Below is a small trained network, with its code and all its weights. Each question gives an input and a class and asks what happens when units are switched off, that is, made to give their printed mean instead of their output.

import numpy as np


def w(rows, s, z=0):
    codes = np.array(rows[::2]) - 128.0
    scale = np.full(codes.shape[1], s)
    scale[-1] = z or s
    return codes * scale


def norm(h):
    return h / np.sqrt((h * h).mean(-1, keepdims=True) + 1e-5)


def f(y):
    return y / 2 * (1 + np.tanh(0.7978845608 * (y + 0.044715 * y**3)))


def log_softmax(a):
    a = a - a.max(-1, keepdims=True)
    return a - np.log(np.exp(a).sum(-1, keepdims=True))


def net(x, mask):
    res = np.array(x, float).reshape(1, 3) / 4 @ E
    u = 0
    for l in range(2):
        y = f(norm(res) @ A[l][:, :-1].T + A[l][:, -1])
        res = res + np.where(mask[u : u + 8], y, B[l][:, -1]) @ B[l][:, :-1]
        u += 8
    return log_softmax(norm(res)[-1] @ U[:, :-1].T + U[:, -1])


A, B = {}, {}
E = w([
[98,105,220,139,94,153],'x0',
[79,132,2,139,125,116],'x1',
[3,50,115,101,245,217],'x2',
],0.0019)
A[0] = w([
[129,127,139,131,125,116,61],'0.n1',
[174,188,3,150,97,65,5],'0.n2',
[111,137,130,116,119,125,139],'0.n3',
[180,151,175,147,81,67,33],'0.n4',
[146,105,179,66,203,133,84],'0.n5',
[140,99,173,182,55,81,58],'0.n6',
[86,90,195,93,140,202,72],'0.n7',
[8,87,63,138,212,195,66],'0.n8',
],0.0037,0.0013)
B[0] = w([
[139,125,125,129,118,131,115],'0.n1',
[197,104,95,165,242,51,201],'0.n2',
[135,148,124,102,131,127,131],'0.n3',
[3,121,100,154,105,144,163],'0.n4',
[157,172,147,168,167,159,142],'0.n5',
[100,172,109,148,89,182,149],'0.n6',
[158,158,76,124,178,119,164],'0.n7',
[33,83,102,17,17,184,254],'0.n8',
],0.0034,0.003)
A[1] = w([
[154,150,53,161,163,62,68],'1.n1',
[46,141,91,82,133,179,107],'1.n2',
[198,135,164,96,55,81,82],'1.n3',
[90,150,94,123,144,139,138],'1.n4',
[196,118,42,145,176,2,3],'1.n5',
[124,83,224,126,182,187,125],'1.n6',
[141,104,173,129,148,128,138],'1.n7',
[18,40,49,35,134,187,57],'1.n8',
],0.0043,0.0023)
B[1] = w([
[166,57,90,147,136,62,154],'1.n1',
[129,72,160,106,104,105,179],'1.n2',
[2,95,91,140,120,180,138],'1.n3',
[144,95,150,107,124,99,141],'1.n4',
[121,39,73,187,102,2,180],'1.n5',
[193,142,31,108,196,70,153],'1.n6',
[145,162,62,113,144,152,128],'1.n7',
[61,25,179,71,100,172,254],'1.n8',
],0.0043,0.0044)
U = w([
[102,201,169,193,48,159,60],'0',
[207,178,130,103,240,161,1],'1',
[151,66,67,198,118,22,216],'2',
[74,1,143,25,130,175,234],'3',
],0.0097,0.00098)

Each question gives the input, the list of numbers given to net, and the class t.
The units are the neurons (one row each of A and B). Each row of codes is followed by its name. A weight is (code - 128) times the scale printed after its matrix; where a second scale follows, it is the last column's (A, B and U).
mask holds one flag per neuron, layer by layer. A switched-off neuron (its flag False) gives its mean, the last column of its row in B, instead of its output. The means were averaged over made-up inputs and are rounded, as every weight is.
A unit's drop is (log p(t) with every unit on - log p(t) with that unit switched off) / (log p(t) with every unit on - log p(t) with every unit switched off).
The circuit of an input: a set's keep is (log p(t) with only the set's units on - log p(t) with every unit switched off) / (log p(t) with every unit on - log p(t) with every unit switched off). Starting from the 12 units with the biggest drops (on a tie, the unit counted first), units are removed one at a time, each time the one whose removal leaves the highest keep (on an exact tie, the one counted first), for as long as the keep stays at least 0.8.
units of the circuit, in order: the units of the circuit, biggest drop first
unit that matters most: the unit with the biggest drop
top k neurons: the k neurons with the biggest drops, biggest first
k most important neurons of layer l: the k neurons of layer l with the biggest drops, biggest first
drop of u: that unit's drop, to one decimal
input [-2,-5,-1], class 1: 2 most important neurons of layer 1 => [1.n8; 1.n6]
input [-1,4,0], class 2: units of the circuit, in order => [0.n2]
input [4,8,-2], class 2: units of the circuit, in order => [0.n2; 0.n8]
input [2,-1,1], class 1: 3 most important neurons of layer 0 => [0.n8; 0.n4; 0.n5]
input [2,8,-1], class 2: units of the circuit, in order => [0.n2; 1.n5]
input [-7,-7,-2], class 2: top 2 neurons => [0.n8; 1.n8]
input [8,-4,-1], class 1: 2 most important neurons of layer 0 => [0.n8; 0.n7]
input [4,-5,0], class 1: top 2 neurons => [0.n8; 1.n6]
input [-3,-6,-2], class 0: top 2 neurons => [1.n8; 0.n2]
input [6,-6,5], class 1: 2 most important neurons of layer 1 => [1.n6; 1.n8]
input [-5,-4,0], class 2: 2 most important neurons of layer 0 => [0.n8; 0.n6]
input [4,0,-2], class 0: top 2 neurons => [0.n8; 1.n8]
input [-1,2,-2], class 2: drop of 1.n6 => 0.0
input [5,-7,-4], class 0: unit that matters most => 1.n8
input [-1,-5,0], class 1: drop of 0.n8 => 0.3
input [-1,-5,3], class 1: drop of 0.n5 => 0.1
